Here is a tiny trained network, its code and every weight. The questions are about switching its units off for an input and a target symbol, where a switched-off unit gives its printed mean instead of its output.

import numpy as np


def w(rows, s, z=0):
    codes = np.array(rows[::2]) - 128.0
    scale = np.full(codes.shape[1], s)
    scale[-1] = z or s
    return codes * scale


def f(y):
    return np.maximum(y, 0)


def softmax(a):
    e = np.exp(a - a.max(-1, keepdims=True))
    return e / e.sum(-1, keepdims=True)


def log_softmax(a):
    a = a - a.max(-1, keepdims=True)
    return a - np.log(np.exp(a).sum(-1, keepdims=True))


def net(x, mask):
    ids = ['ΓΛΣΩβθμ'.index(c) for c in x.split()]
    T = len(ids)
    res = E[ids] + P[:T]
    r = res
    for j in range(2):
        rows = slice(4 * j, 4 * j + 4)
        q, k, v = (r @ M[0][rows].T for M in (Q, K, V))
        z = softmax(np.where(np.tri(T) > 0, q @ k.T / 4**0.5, -1e9)) @ v
        o = O[0][rows]
        res = res + np.where(mask[j], z, o[:, -1]) @ o[:, :-1]
    y = f(res @ A[0][:, :-1].T + A[0][:, -1])
    res = res + np.where(mask[2:10], y, B[0][:, -1]) @ B[0][:, :-1]
    return log_softmax(res[-1] @ U[:, :-1].T + U[:, -1])


Q, K, V, O, A, B = {}, {}, {}, {}, {}, {}
E = w([
[113,133,186,125],'Γ',
[88,132,182,122],'Λ',
[122,121,215,172],'Σ',
[235,179,181,84],'Ω',
[34,136,1,52],'β',
[202,169,99,115],'θ',
[150,146,163,2],'μ',
],0.0093)
P = w([
[119,133,119,128],'0',
[99,167,128,133],'1',
[124,149,113,166],'2',
[168,107,95,123],'3',
[96,94,142,108],'4',
[92,203,128,121],'5',
[127,140,100,206],'6',
[213,108,75,111],'7',
[93,62,156,80],'8',
[74,251,123,110],'9',
[138,176,83,230],'10',
[211,106,103,124],'11',
[115,58,155,11],'12',
],0.022)
Q[0] = w([
[61,26,171,119],'h1',
[66,150,229,20],'h1',
[177,74,145,17],'h1',
[75,252,152,170],'h1',
[198,105,136,170],'h2',
[123,125,145,108],'h2',
[200,123,83,177],'h2',
[117,88,114,131],'h2',
],0.015)
K[0] = w([
[88,113,130,219],'h1',
[205,120,47,210],'h1',
[135,230,95,166],'h1',
[194,1,89,90],'h1',
[115,193,115,122],'h2',
[132,95,113,154],'h2',
[101,209,148,147],'h2',
[159,171,113,207],'h2',
],0.015)
V[0] = w([
[140,168,143,212],'h1',
[142,111,218,138],'h1',
[152,122,89,157],'h1',
[4,122,62,175],'h1',
[107,133,59,117],'h2',
[71,102,137,126],'h2',
[94,146,126,150],'h2',
[100,131,125,171],'h2',
],0.017)
O[0] = w([
[144,203,169,173,219],'h1',
[151,191,202,107,2],'h1',
[160,102,79,218,127],'h1',
[47,153,106,118,76],'h1',
[126,108,97,141,185],'h2',
[1,134,183,108,65],'h2',
[139,125,126,140,167],'h2',
[128,176,147,184,43],'h2',
],0.011,0.0026)
A[0] = w([
[155,148,168,151,90],'n1',
[164,119,246,124,26],'n2',
[87,125,93,139,65],'n3',
[107,112,146,33,189],'n4',
[171,163,31,116,254],'n5',
[113,142,213,154,56],'n6',
[52,151,164,144,101],'n7',
[142,132,169,136,103],'n8',
],0.011,0.0034)
B[0] = w([
[116,181,24,137,163],'n1',
[145,135,72,78,180],'n2',
[118,133,76,113,164],'n3',
[136,80,201,163,171],'n4',
[93,135,210,174,247],'n5',
[254,205,119,68,153],'n6',
[52,155,137,87,159],'n7',
[162,112,53,135,150],'n8',
],0.0076,0.011)
U = w([
[105,166,175,103,86],'Γ',
[83,170,209,113,90],'Λ',
[122,225,116,86,2],'Σ',
[183,143,70,58,80],'Ω',
[106,137,97,93,116],'β',
[134,165,132,255,216],'θ',
[147,54,172,33,172],'μ',
],0.007,0.0045)

Each question gives the input, a string of symbols that net reads in full, and the target symbol t.
The units are the heads (4 rows each of Q, K, V and O) and the neurons (one row each of A and B). Each row of codes is followed by its name. A weight is (code - 128) times the scale printed after its matrix; where a second scale follows, it is the last column's (O, A, B and U).
mask holds one flag per unit, heads first, then neurons. A switched-off unit (its flag False) gives its mean, the last column of its rows in O or B, instead of its output. The means were averaged over made-up inputs and are rounded, as every weight is.
A unit's drop is (log p(t) with every unit on - log p(t) with that unit switched off) / (log p(t) with every unit on - log p(t) with every unit switched off).
The circuit of an input: a set's keep is (log p(t) with only the set's units on - log p(t) with every unit switched off) / (log p(t) with every unit on - log p(t) with every unit switched off). Starting from all 10 units, units are removed one at a time, each time the one whose removal leaves the highest keep (on an exact tie, the one counted first), for as long as the keep stays at least 0.8.
units of the circuit, in order: the units of the circuit, biggest drop first
k most important neurons: the k neurons with the biggest drops, biggest first
which heads matter: for each layer, one digit per head in row order, 1 if its drop is at least 0.15 and else 0, layers parted by /
drop of u: that unit's drop, to one decimal
input β β Γ θ Ω μ θ θ β Σ Σ, target β: units of the circuit, in order => h1
input Ω Λ θ Ω β β β Σ β μ Ω θ, target μ: 2 most important neurons => n4; n1
input μ θ Ω Γ Ω θ Σ Σ μ, target Σ: units of the circuit, in order => h1; n6
input μ Γ β Γ Λ Γ Λ Ω Ω θ, target Ω: which heads matter => 11
input θ μ θ Λ Λ, target θ: which heads matter => 10
input θ μ μ θ θ θ, target θ: units of the circuit, in order => h1; n5
input θ Σ Γ θ β Γ Σ β Γ θ, target β: units of the circuit, in order => h1; h2
input μ μ Σ μ β θ Σ θ θ θ θ Ω, target θ: which heads matter => 01
input Ω θ μ Γ θ Ω Γ β Ω θ Γ β, target θ: units of the circuit, in order => n5; h2
input Γ β μ Γ θ Γ Σ Λ θ, target Σ: units of the circuit, in order => h1; n6; n5
input Ω Λ β Σ Ω, target β: which heads matter => 10
input θ θ θ Λ Ω μ θ Σ, target μ: units of the circuit, in order => h1; n4
input Λ μ Ω β, target μ: units of the circuit, in order => h1; n4
input Σ θ μ Ω θ Ω θ θ β β, target θ: units of the circuit, in order => h1
input θ Ω Ω θ μ, target Ω: 2 most important neurons => n2; n5
input θ Ω Γ β Σ β Γ μ Γ Ω, target μ: units of the circuit, in order => h1; h2
input Ω Ω Γ Ω β β θ μ β μ Ω Γ Λ, target Ω: 2 most important neurons => n5; n2
input θ Γ Ω Λ μ θ Ω Λ μ Ω θ, target μ: drop of h1 => 1.4
input Λ Γ Γ Λ θ Γ θ μ θ Γ, target μ: drop of n3 => 0.0
input θ Σ θ Σ Ω θ Ω, target Ω: drop of n1 => 0.1
input θ θ θ β Γ, target θ: drop of h1 => 1.2
input Γ Σ β Ω Ω Ω μ θ μ θ Ω, target μ: units of the circuit, in order => h1
